In the rows, zero is written as 128.
Rows near named flat spaces through zero
teguddazu: [115  99 146 131 155 140 117 120 137 119 110 140 137 154 143 129  82 112
 139 134 161 116 113]
nummim: [147 175  99 151  84 110 130 113 126 112  99 168 139 120 108 118 144 141
 125 136 115 141 112]
nummim: [115 169  93 148  86 136 122 111 118 133 125 133 117 120 113 153 125 135
 125 128 132 113 135]
teguddazu: [ 84 113 167 133 134 112 120 138 142 121 125 141 119 113 105 144 105 116
 142 144 125 138 137]
kupalfeba: [105 114 148 164 109 139 144  84 140  99 129 168  82 120 144 166 158 106
 119 145 167 135 114]
nummim: [117 139 131 114  99  74 110 149 133 120  84 160 132  69  88  97 141 128
 138 139  99 164  96]
teguddazu: [169 123 110 131 123 126 124 148 112 144 121 111 145 128 141 119 135 151
 122 108 120 116 133]
bovezubo: [151  96 161 121 133 115 130 148 150 123 119 128 115  91 147 124 162 117
 128 133 126 129 116]
nummim: [170 185 114 122  90 116 155 133 156 123 135 133 123 118 116 118 181 143
 110 145  68 139 138]
bovezubo: [102 175 163 147 125 128 134 126 178 101 131 156 140 140  95 147  97 110
 150 171 105 122 154]
bovezubo: [131 118 126 148 105 119 130 144 131 147 105 130 122 172 123 157  75 170
 106 127  97 121 154]
bovezubo: [105 151 113 140 114 135 118 121 125 132 123 130 132 141 111 146  91 132
 134 131 131 114 139]
bovezubo: [156 106 105 141 103 121 115 139 118 145  80 133 130 147 145 134  92 159
 110 113 130 111 114]
kupalfeba: [146 152  71 103 174 134  87 145  68 146 115 103 226 155 112  58  69 140
 166  90 149 116 115]
kupalfeba: [112 140 138 110 164 104 114 137 120 111 115 150 181 134  94  75 101 118
 159 134 120 161 113]
kupalfeba: [145 192 112 154  64 122 171  92 160 105 131 170  91 141 113 150 179 143
  94 159  81 152 134]
teguddazu: [ 65 144 144  80 151 138 120 111 170 118 128 129 115 139 106 120  81  83
 143 163 126 131 108]
kupalfeba: [102 112 155 125 143 126  87 163 146 136 105 114 146  95 119 140  72 106
 163 134 148  89 132]
bovezubo: [123 105  84 100  89 124  86 145 127 168  61 106 106 115 140 136  65 140
 112 114 137  90  89]
bovezubo: [180  89 133 143 128 118 130 139 118 125 106 138 134 115 162 116 160 140
 119 111 143 129 108]
nummim: [119 137 128 103 124 130 142 138 136 147 159  94 103 129 120 139 142 136
 111 130  90 132 153]
nummim: [ 64 115 125 117 124 124  68 149 102 147 121 100 123  31 107 143 113  91
 171 113 182  97 115]
teguddazu: [148 136  95 120 126 146 134 106 113 130 133 121 126 141 148 116 148 128
 117 116 145 124 111]
kupalfeba: [141 183  86  64 122 174 118 122 189 147 114  85 124 156 144 120  78 101
 123 153 112  66 108]
teguddazu: [155  87 143 140 121 115 135 129 115 121 127 136 104  79 156 127 200 124
 119 114 149 143 108]
kupalfeba: [133 146 121 147 115 116 122 138 116 128 121 137 148 121 110 127 124 142
 136 124 119 129 140]
bovezubo: [116 142 115 128 120 133 117 123 128 130 119 129 131 127 121 132 108 123
 134 130 137 116 124]
teguddazu: [136 117 161 111 130 121 142 123 166 106 129 142 100  88 142 119 183  96
 126 150 126 142 102]
kupalfeba: [111 128 151 112 135 126 135 119 160 113 125 142 113 128 125 125 127 106
 129 152 122 139 115]
teguddazu: [152 143 135 169 122 143 152 100 140 101 134 161 131 158 143 143 145 129
 123 140 140 126 135]
nummim: [252 122 185 154 165 145 131 151 200  74  97 161 190  90 195  90 186  83
 168 151 166  78  95]
nummim: [108 170 104 116  76  91 125 135 127 135 112 139 110  90  82 123 146 143
 118 137  80 156 124]
teguddazu: [117 130 140 107 141 154 151  71 165  90 137 156  92 128 155 118 171  73
 124 158 164 141  79]
nummim: [114  72 161 127 166 108  96 142 117 114  90 152 155 102 133 100 102 105
 160 122 173 137  90]
kupalfeba: [132 129 133 131 135 106 128 144 112 128 129 133 150 125 109 110 131 143
 134 121 109 150 137]
bovezubo: [164 150 123 160 118 126 130 120 142 106  90 171 164 164 131 118 101 140
 133 140 129 121 117]
[106 171  82 100 132 145 114  97 116 125 125 128 145 141 114  99 107 108
 140 130 147 126  99]
bovezubo
[169  91 162  75 135 103 132 158 188 125  85 130 111 106 153  91 144 114
 113 150  92 138  82]
bovezubo
[146 138 125 128 124 135 141 114 138 118 133 135 122 129 140 124 155 121
 122 134 129 130 119]
teguddazu
[218 162 133 117 170 170 142 143 146 115 186  84 173  87 174  96 223  94
 156 120 146  84 142]
nummim
[142 163 111 165  87 151 127 111 148 121 115 141 119 130 138 167 121 128
 126 140 144  87 135]
nummim
[162 103  98 145 123 127 118 140  78 150 121 111 143 128 148 125 135 160
 119  88 146 118 130]
teguddazu
[ 95  86 156 134 164 129 112 117 115 111 123 146 135 118 134 122 113  99
 152 126 181 136 106]
kupalfeba
[ 95 137 139 123 119 132 109 134 146 130 127 119 113  87 116 148 119 102
 146 140 140 106 129]
bovezubo
[110 136 126 104 145 147  88 144 153 137 103 107 152 118 127 126  60  97
 160 137 154  77 115]
kupalfeba
[154  93 172 121 172 141 116 146 180 114  88 140 160 166 159 116  61 107
 146 149 144  95 111]
teguddazu
[ 92 124 171  97 158 128 144 134 145 122 188 102 101  85 116 128 183  93
 138 142 114 150 147]
bovezubo
[144 122 148 194 120 128 134 131 112 116 137 148 141 128 132 161 139 146
 136 120 145 119 163]
bovezubo
[119 121 125 112 139 119 139 127 113 135 141 122 126 148 119 114 130 141
 116 122 107 156 133]
nummim
[125 128 122 127 144 145 112 130 111 132 145 107 141 102 136 126 138 110
 148 115 162 107 129]
nummim
[162 124 159 158 137 137 143 124 163 102 116 158 142 154 149 136 123 124
 132 147 133 116 132]
teguddazu
[164 149  93 142 123 160 150  85 119 114 138 140 129 164 159 123 158 128
 113 123 154 122 113]
teguddazu
[117 118  99 125 133 140 120 116  81 142 151 105 122 110 136 127 152 127
 129  99 161 128 124]
bovezubo
[133 125 123 128 151 132 152 114  95 127 170 120 134 153 130 114 162 141
 118 112 123 159 145]
bovezubo

Rows near named flat spaces through zero
beki_fup: [158 138 141 135 123 164 139 150 135 113 112 122 129 127 136 107 139 128
 112 139  84 139 113]
rire_tofod: [135 127 124 127 145 122 151 153 130 152 105 138 148 131 130 100 160 152
 124 151 103 136 151]
lal_lusek: [131 151 136 130 129 143 143 128 129 106 108 117 123 138 135 132 106 127
 113 134 147 127 120]
tade_fivon: [119 139 122 123  87 150 102 143 157 122 144 110  99 116 134 132 118 105
 138 113 105 101 105]
tade_fivon: [157  99 152 152 162 104 185 136  46 140 125 158 158 135 133 145 150 169
  87 170 178 152 170]
bem_rol: [132 140 153 135  97 115  63 126 134 154 163 139 127 123 115 149 143  81
 138 112  96 129 113]
bem_rol: [139 127 136 137 104 119 129 134 115 164 140 144 114 116 134 147 124 121
 122 142 132 120 134]
beki_fup: [ 88  56 103 138 158  79 178  64 155 127 116 107 117 120  87 136 138 141
 207  84 162 108 172]
rire_tofod: [117 105 120 130  92 109  90 132  93 135 181 131 106 114 134 153 136 127
 128 116 156 104 123]
beki_fup: [136 130 120 120 129 124 134 146 109 164 135 156 134 120 144 127 123 144
 106 158 131 134 138]
sidu_gab: [123 150 145 127 110 134 116 143 137 130 130 135 147 136 121 120 101 136
 101 139 145 105 123]
beki_fup: [162  97 138 148 121 137 138 134 111 116 127 126 130 123 123 102 167 151
 127 125  98 133 123]
bem_rol: [121 112 109 105 143 148 116 126 144 124 147 138 143 116 128 114 108 131
 128 124 104 137 117]
lal_lusek: [119 114 107 116 100 132 108 134 158 144 140 133 125 116 121  94 120 151
 138 119 112  97 116]
lal_lusek: [ 94 106  81 100 140 150 152 138 109 115 166 114  82  97 172 189 101 101
 137 131 147 134 136]
beki_fup: [125 119 128 121 120 150 113 176  88  96 166 123 142 125 147 129 143 145
  89 140 133 119 123]
lal_lusek: [164 122 128 147  90 131 108 133 112 151 143 124  74 106 148 147 172  95
 149 120  78 141 110]
bem_rol: [114 145 123 119 147 136 164 153 144 134 103 121 135 131 139 131 128 126
 125 149 121 130 151]
beki_fup: [178 110 151 148 123 146 116 127  96 104 134 136 142 131 123  99 152 151
 104 127 104 146 103]
rire_tofod: [123 105 142 145 128 113 115 121 124 106 140 105 126 131 109 138 174 109
 157  99 113 127 135]
sidu_gab: [116  33 152 145 151 130 166 116 138 100 161 124 179 113  73 124 139 147
 150 103 115 107 164]
beki_fup: [173  66 144 143 161 165 166 127  88  78 138 136 165 122 118  97 140 174
  99 133 108 154 123]
sidu_gab: [127  90 160 132 138 124  77 140 111 125 192 143 176 119 101 146 165  97
 127 113  83 143 135]
rire_tofod: [148  82 113 133 133 100 113  98 117 161 142 154 132 116 112 100 157 153
 153 115 107 142 129]
beki_fup: [179 109 177 160 161 147 178 121 137 135  98 137 154 124 106 131 158 102
 135 140  56 173 147]
lal_lusek: [159 143 153 156 108 145 163 147 101 128 117 113  86 120 153 175 145  92
 120 145 118 139 132]
bem_rol: [149  86 138 124 105 143  80 121 119 154 198 168 141  96 117 137 108 114
 118 122  89 133 106]
rire_tofod: [126 123 168 156 172  93 138  84  89 107 130 115 129 143 112 206 155  64
 153 108 155 174 155]
tade_fivon: [131 124  99 125 101 127 121  95 132 124 125 124  86 121 136 115  95 149
 139 111 161 110  99]
beki_fup: [122 125 102 113 139 159 158 118 160  98 103 112 119 126 133  99  94 151
 133 122 128 120 114]
bem_rol: [152 113 133 132  94 146  72 107 127 113 166 133 114 116 121 118 116 118
 129 100 104 127  80]
rire_tofod: [138 136 137 126 127 126  96 118 146 135 126 141 151 135 111  99 128 131
 128 121 104 134 112]
sidu_gab: [151 135 144 142 111 103  90 130  83 161 153 150 117 125 138 155 158 107
 119 136 125 148 124]
beki_fup: [102 170 146 115 145 140 121 138 145 121 131 123 142 137 131 171  97  76
 116 136 132 139 134]
rire_tofod: [105 118 127 138 195  89 192 132 115 140  93 108 131 136 131 173 198  96
 170 136 120 168 199]
sidu_gab: [160 108 195 167 122 136 130 141 163 128 118 122 172 131  76 107 183 105
 144 115  42 127 141]
rire_tofod: [139 128 127 131 110 148 152 153 113 121 126 127 120 123 144 122 116 152
 101 148 142 111 125]
sidu_gab: [ 96 158 112 108 135 147 145 117 189 114  97 107 119 133 126 124  80 113
 145 119 132 113 123]
sidu_gab: [133 131 120 129 121 121 112 165  84 111 134 121 134 140 146 105 175 165
 102 139 141 123 127]
rire_tofod: [ 94 122 112 124 112 132 134 148 134 104 142  92  97 120 139 155 140 111
 148 113 139 100 137]
lal_lusek: [147 108 168 166 116 123 193 184 148 162  94 119 149 124 106 111 201 139
 138 154  70 103 184]
lal_lusek: [128 105 132 140 104 122 118 135 113 127 155 119 109 116 128 148 152 117
 140 116 124 114 131]
sidu_gab: [142 119 146 118 130 144  81 149 104 127 176 159 173 124 124 121 126 129
  89 138 103 144 112]
lal_lusek: [162 127 178 163 116  99 128 130 107 172 125 155 150 133 106 137 158 122
 118 145 118 134 148]
tade_fivon: [144 127 133 140 112 132 152 119 122 137 118 133 109 122 133 135 106 135
 121 137 146 120 126]
tade_fivon: [128 110 122 134 128 134 178 157 131 144 116 121 117 114 138 133 149 136
 135 147 111 118 158]
tade_fivon: [124 137 144 135 126 114 119 123 117 126 129 131 140 140 119 136 123 128
 118 128 155 122 132]
sidu_gab: [115 147 140 144 111 100 131 113 145 148 111 113 101 132 120 159 136  94
 159 116 141 115 142]
sidu_gab: [ 80  80 128  95 153 140  84 128 128 104 215 147 188 113 103 154  84 114
 115 110 136 121 132]
bem_rol: [ 78 152 112  76 198 155 106 166 167  84 126 122 212 153 121  87 124 136
 107 134  97 149 135]
rire_tofod: [ 89 170 130 103  91 117  21 156 170 138 164 127 154 140 112 106 134 104
 128 106 101  97 102]
bem_rol: [ 88 156 132 110 190 123 149 158 143  96  94 109 186 162 120 113 151 136
 118 140 134 140 164]
tade_fivon: [100 133 137 140 126 101 153 165 101 112 118 104 137 147 129 138 166 151
 117 139 178  97 166]
tade_fivon: [123 123 118 123  75 133  65 131 105 112 182 124 100 117 139 137 114 127
 116 107 151  99  89]
tade_fivon: [169 121 140 146 113 135 165  88 123 159 112 156 104 114 128 139  73 134
 119 143 148 134 117]
bem_rol: [147 108 117 135 129 150 163 116 116  91 112 115 113 127 135 107 114 165
 119 125 148 124 114]
bem_rol: [160 129 173 188  78  75 170 126  79 193 115 137  79 122 129 191 161 110
 134 151 172 108 168]
tade_fivon: [106 137 144 135 132  95 126 119 131 137 121 129 148 145 107 136 126 130
 131 125 166 111 150]
lal_lusek: [101  94 141 137 170 111 170 144  93 108 144 112 147 128 124 179 166 111
 136 131 147 139 181]
lal_lusek: [113 108 111 118 145 125 140 135 123 135 142 129 127 117 136 144 138 122
 139 130 121 136 146]
[117 157 112 116 120 122 136 149 128 152 114 134 119 131 148 126 115 142
 113 152 151 116 135]
bem_rol
[148 127 149 157 120 121 103 119 104  85 126  93 107 141 124 136 192 103
 148  96 109 144 112]
lal_lusek
[118 130 130 127 109 118 103 137 108 133 156 131 122 125 134 149 126 121
 119 127 149 116 126]
rire_tofod
[147 117 132 137 117 108  87 105  82 147 169 145 100 115 139 172 144  92
 136 117 128 156 115]
lal_lusek
[149 152 162 137 138 145 134 129 132 124 114 135 146 137 123 137 116 105
 109 140 111 149 123]
tade_fivon
[ 94 160 128 119 127 144 133 157 182  89  93  86 143 150 117  97 135 132
 135 117 118  96 130]
sidu_gab
[131 122 110 119  99 135 115 129 112 140 154 144 109 114 144 129  92 147
 109 135 155 109 110]
rire_tofod
[169 108 137 163  83 125 120  86 101 106 129 115  77 123 125 127 129 138
 139  99 152 116  92]
bem_rol
[117 144 160 143  99 100  92 141 117 147 151 132 138 136 114 155 141 105
 121 127 146 106 137]
sidu_gab
[117 133 132 125 192 112 156 148 109 107  97 120 174 155 126 113 181 145
 122 143 126 160 165]
tade_fivon
[131 158 133 130 151 149 151 125 124  79  95  99 119 147 141 137 124 116
 120 127 142 147 119]
lal_lusek
[156 119 121 125  97 131 112 130  88 159 157 171 125 114 144 116  91 169
  84 154 159 119 107]
rire_tofod
[106 161 123 117 152 129 173 156 118 137 107 123 124 133 156 166 116 113
 111 163 156 137 160]
rire_tofod
[133 117 109 125 123 158 158 145 150 107 108 107 113 120 137  97 135 151
 135 127 102 116 122]
beki_fup
[ 94 120  93  98 138 116  88 137  81 117 181 136 128 124 153 152 119 136
 110 128 174 131 124]
sidu_gab
[180 134 187 156 114 152 139 119 169 156 106 152 156 124  94 109 115 107
 121 138  60 138 119]
sidu_gab
[126 158 102  99 113 169 180 151 162 178 110 158 110 104 162 131  32 141
  93 181 140 110 128]
lal_lusek
[113 175 130 117 145 156 160 172 158 108  86 103 138 144 144 119 132 120
 114 150 109 128 140]
bem_rol
[122  75 118 128 117  90  87 132 144 175 161 149 154 113  96  89 186 149
 164 109  77 113 144]
lal_lusek
[ 63 172 130  96 168  96   9 138 137  65 153 100 198 180 102 106 179 105
 133  83 130 140 114]
tade_fivon
[152 150 131 121 154 115 120 121 175 177  76 163 181 146 103  47 144 162
 130 145  72 150 130]
lal_lusek
[104 180 149 120 129 127 110 147 119 123 135 125 137 144 139 174 104  88
 101 142 160 130 132]
rire_tofod
[129 145 126 125 132 133 124 123 148 130 114 121 117 129 131 130 132 106
 142 123 105 140 122]
sidu_gab
[155 143 148 137 118 114 110 118 137 167 113 158 149 135 112  99 127 139
 118 139 112 134 121]
lal_lusek
[140 182 159 134 103 156 109 104 184 122 102 120 117 137 115 134  73  81
 129 116 110 124  91]
tade_fivon
[133 133 130 131 123 126 107 103  74 117 166 132  91 120 153 197 101  87
 116 123 172 152 111]
lal_lusek
[134 143  97 101 132 128  85  93 118 153 150 160 109 118 150 138  81 116
 122 128 138 158  94]
lal_lusek
[138 142 145 134 150 142 149 126 152 110  93 118 147 142 116 110 134 123
 130 129 103 143 130]
rire_tofod

Rows near named flat spaces through zero (a row that begins with a name and a colon came from that space)
pada-bisek: [194 136 116 134 161 152 158 127  86 214 122  91 119  92  84 122  74 123
 123 117 115 153 162]
gefi-ket: [120 114 124 146 127 128 141 122  97  92 138 137 134 112 125 121 148 148
 141 113 139 140 139]
vereg-mirig: [166 147 155 122 142 112 131  99 101 160  99 109 131 133 135 149 125 121
 115 127 135  91 128]
vereg-mirig: [153 148 121 124 132 137 139 147 126 171 126 120 138 151 116 130 108 110
 121 124 113 107 125]
gefi-ket: [ 90 127 146 133  95 162 115 113 168 100 114 169  84 127 134 108 180 122
 103 131 133 124 135]
pada-bisek: [116 123 120 119 133 102 108 139 134 110 138 135 139 115 138 131 110 139
 128 145 124 142 107]
pada-bisek: [114 124 113 117 140  90 101 146 128 112 146 129 163 113 134 139  88 132
 123 143 117 161  96]
gefi-ket: [158 136 125 121 133 120 136 142 120 139 123 135 111 127 135 118 125 151
 140 142 127  85 127]
pada-bisek: [120 121 110 152 121 157 133 117 134 100 144 148 124 129 140 107 158 144
 161  96 162 118 156]
vereg-mirig: [153 177 106 133 134 144  83 131 144 175 129 178 149 114 130 114  82 110
  84 113 131 111 115]
nase-mame: [ 81  89 136 115 121  96 136 135 144  72 141  92 138 153 142 150 150 132
 163 146 126 155 114]
nase-mame: [124 113 103 106 137 116  97 145 185 123 143 130 100 110 155 113 100 156
 164 161 140 130 122]
nase-mame: [122 100 109 136 156 132 109  99 130 136 144  99 136  67 115 131  83 131
 139 117 146 223 151]
nase-mame: [ 93 127 108 128 132 102  90 135 146  99 154 138 181 130 143 142 100 117
 125 121 133 166  99]
pada-bisek: [124 103 117 112 138  92 133 159 118 106 143 115 124 108 126 127 106 158
 148 162 109 150 111]
pada-bisek: [132 115 113 128 141 113 146 149 103 130 146 102 153 127 112 136 102 130
 144 127 114 157 125]
nase-mame: [113 114 140 133 129 123 131 101 127 106 126 107 137 137 139 144 148 124
 145 115 148 139 138]
vereg-mirig: [125 131 119 131 107 134 147 179 107 107 135 178 103 117 108  93 145 154
 109 149  93 108 115]
vereg-mirig: [123 125 131 122 128 143 126 123 153 151 123 110 117 130 119 131 120 109
 123 131 123 149 135]
nase-mame: [110 115 138 131 124 123 143 126 112 114 129 110 141 136 115 141 138 117
 124 124 117 155 126]
vereg-mirig: [142 155 142 125 104 163 125 142 138 154 101 186  67 109 111  91 148 131
  73 150 102  90 127]
vereg-mirig: [126 142 145 131 107 173 115  99 174 141 103 157  75 131 140 108 168 120
 113 125 147  93 150]
pada-bisek: [ 98 157 138 139 115 130  89  95 153 113 124 151 178 166 155 151 143  86
 100  92 153 115 111]
vereg-mirig: [138 137 180 128 127 144 101  34 158 136  77 123  83 117 165 142 175 120
 117 119 182  93 157]
gefi-ket: [162 122 117 134 138 139 156 135 106 142 131 119 107 119 122 112 129 154
 159 124 136 106 153]
gefi-ket: [132 110 108 111 135  97 153 183 120 119 151 103 138 149 125 130 108 148
 167 155 103 121 110]
pada-bisek: [114 126 114 127 117 145 138 168 130 137 139 143 120 120  95 110 115 120
 104 140  89 160 120]
gefi-ket: [ 90 125  99 123 121 107 108 152 176  86 164 124 181 192 169 143 129 120
 178 115 149 109 104]
gefi-ket: [166 151 123 124 149 108 115 120 114 157 125 122 155 132 144 141  97 129
 133 120 143  94 121]
vereg-mirig: [126 150 135 134 123 142  79  94 149 125 112 183 107  87 145 111 131 132
  88 126 149 123 127]
nase-mame: [119 106 124 118 129  83 147 162 101  80 144 120 139 137 138 133 136 162
 160 152 116 115 106]
nase-mame: [ 92  63 158 112 122 141 165 102 165 111 116  47  67 132 120 142 169 126
 175 153 130 184 164]
nase-mame: [126 132 111 121 131  87 110 153 127  89 147 150 153 139 161 128 122 159
 154 140 137  90  99]
gefi-ket: [142 138 146  94 115 106 127 169 140 139 105 152  76 125 128 114 129 148
 100 192  86  79  95]
pada-bisek: [122 106 116 125 149  74 108 113 122  73 148 113 160 120 173 145 121 167
 184 129 168 124 117]
gefi-ket: [128 111 102 129 141 116 147 152 122 123 157  94 160 150 127 137 109 132
 175 118 130 141 130]
[135 112  94 142 150 136 148 129 124 140 161  77 174 152 125 142 103 118
 188  88 152 157 153]
gefi-ket
[ 95  85 101 130 117 115 145 168 131  52 163 142 107 116 138 100 154 183
 185 148 130 138 129]
pada-bisek
[133 131 112 139 146 134  99 100 134 139 136 131 145  95 133 128  98 126
 127 107 154 163 139]
nase-mame
[132 129 103 129 124 119 153 188  99 123 152 140 146 139 107 115 113 140
 132 136  94 123 111]
vereg-mirig
[131 129 135 126 120 136 155 152 106 143 122 126 119 131  97 124 130 119
 105 138  93 135 124]
nase-mame
[ 97  85 133 121 133  71 129 111 130  38 145  95 148 151 182 154 165 169
 208 135 170 112 121]
nase-mame
[159 143 143 133 134  92 138 125  67 107 117 148 142 123 142 132 143 159
 125 129 133  71 114]
vereg-mirig
[124 119 138 124 115 156 143 133 144 142 115 129  80 117 108 111 144 126
 115 144 111 138 143]
gefi-ket
[185 144 109 125 163 114 133 126 108 182 134  91 160 137 134 143  77 128
 158 112 144 104 136]
gefi-ket
[112 140 130 121 113 127 119 144 151 123 128 142 135 158 136 131 136 113
 116 134 118 108 109]
nase-mame
[148 147 146 128 130  99 112 125  78 115 109 177 119  78 126 118 125 158
  79 149 114 109 105]
vereg-mirig
[113 133 120 124 126 135 103 127 161 135 133 134 135 128 132 129 112 112
 118 127 130 147 122]
nase-mame
[122 121 109 141 125 119 144 143 115  88 152 132 156 159 147 126 149 147
 174 107 148  98 130]
vereg-mirig
[ 94 107 156 135 124 106  84  67 125  54 112 166 100  57 158 123 163 165
 110 139 163 159 128]
vereg-mirig
[108 130 106 142 128 127 106 124 136 101 150 148 164 129 142 127 123 128
 137 103 149 143 124]
pada-bisek
[123 144  97 137 140  99  80 146 104 106 153 184 172  74 129 116  77 147
  94 127 122 164  94]
vereg-mirig
[116 113 124 135 139  90 121 114 107  76 144 119 166 130 155 146 135 149
 162 116 156 130 120]
nase-mame
[116 147 156 118 117 119 114 113 141 137 106 126 142 160 136 153 138  93
  93 130 120 111 107]
pada-bisek
[ 89  95 143  98 104 132 155 168 172 122 125  94  82 158 109 129 148 115
 134 176  82 150 118]
nase-mame
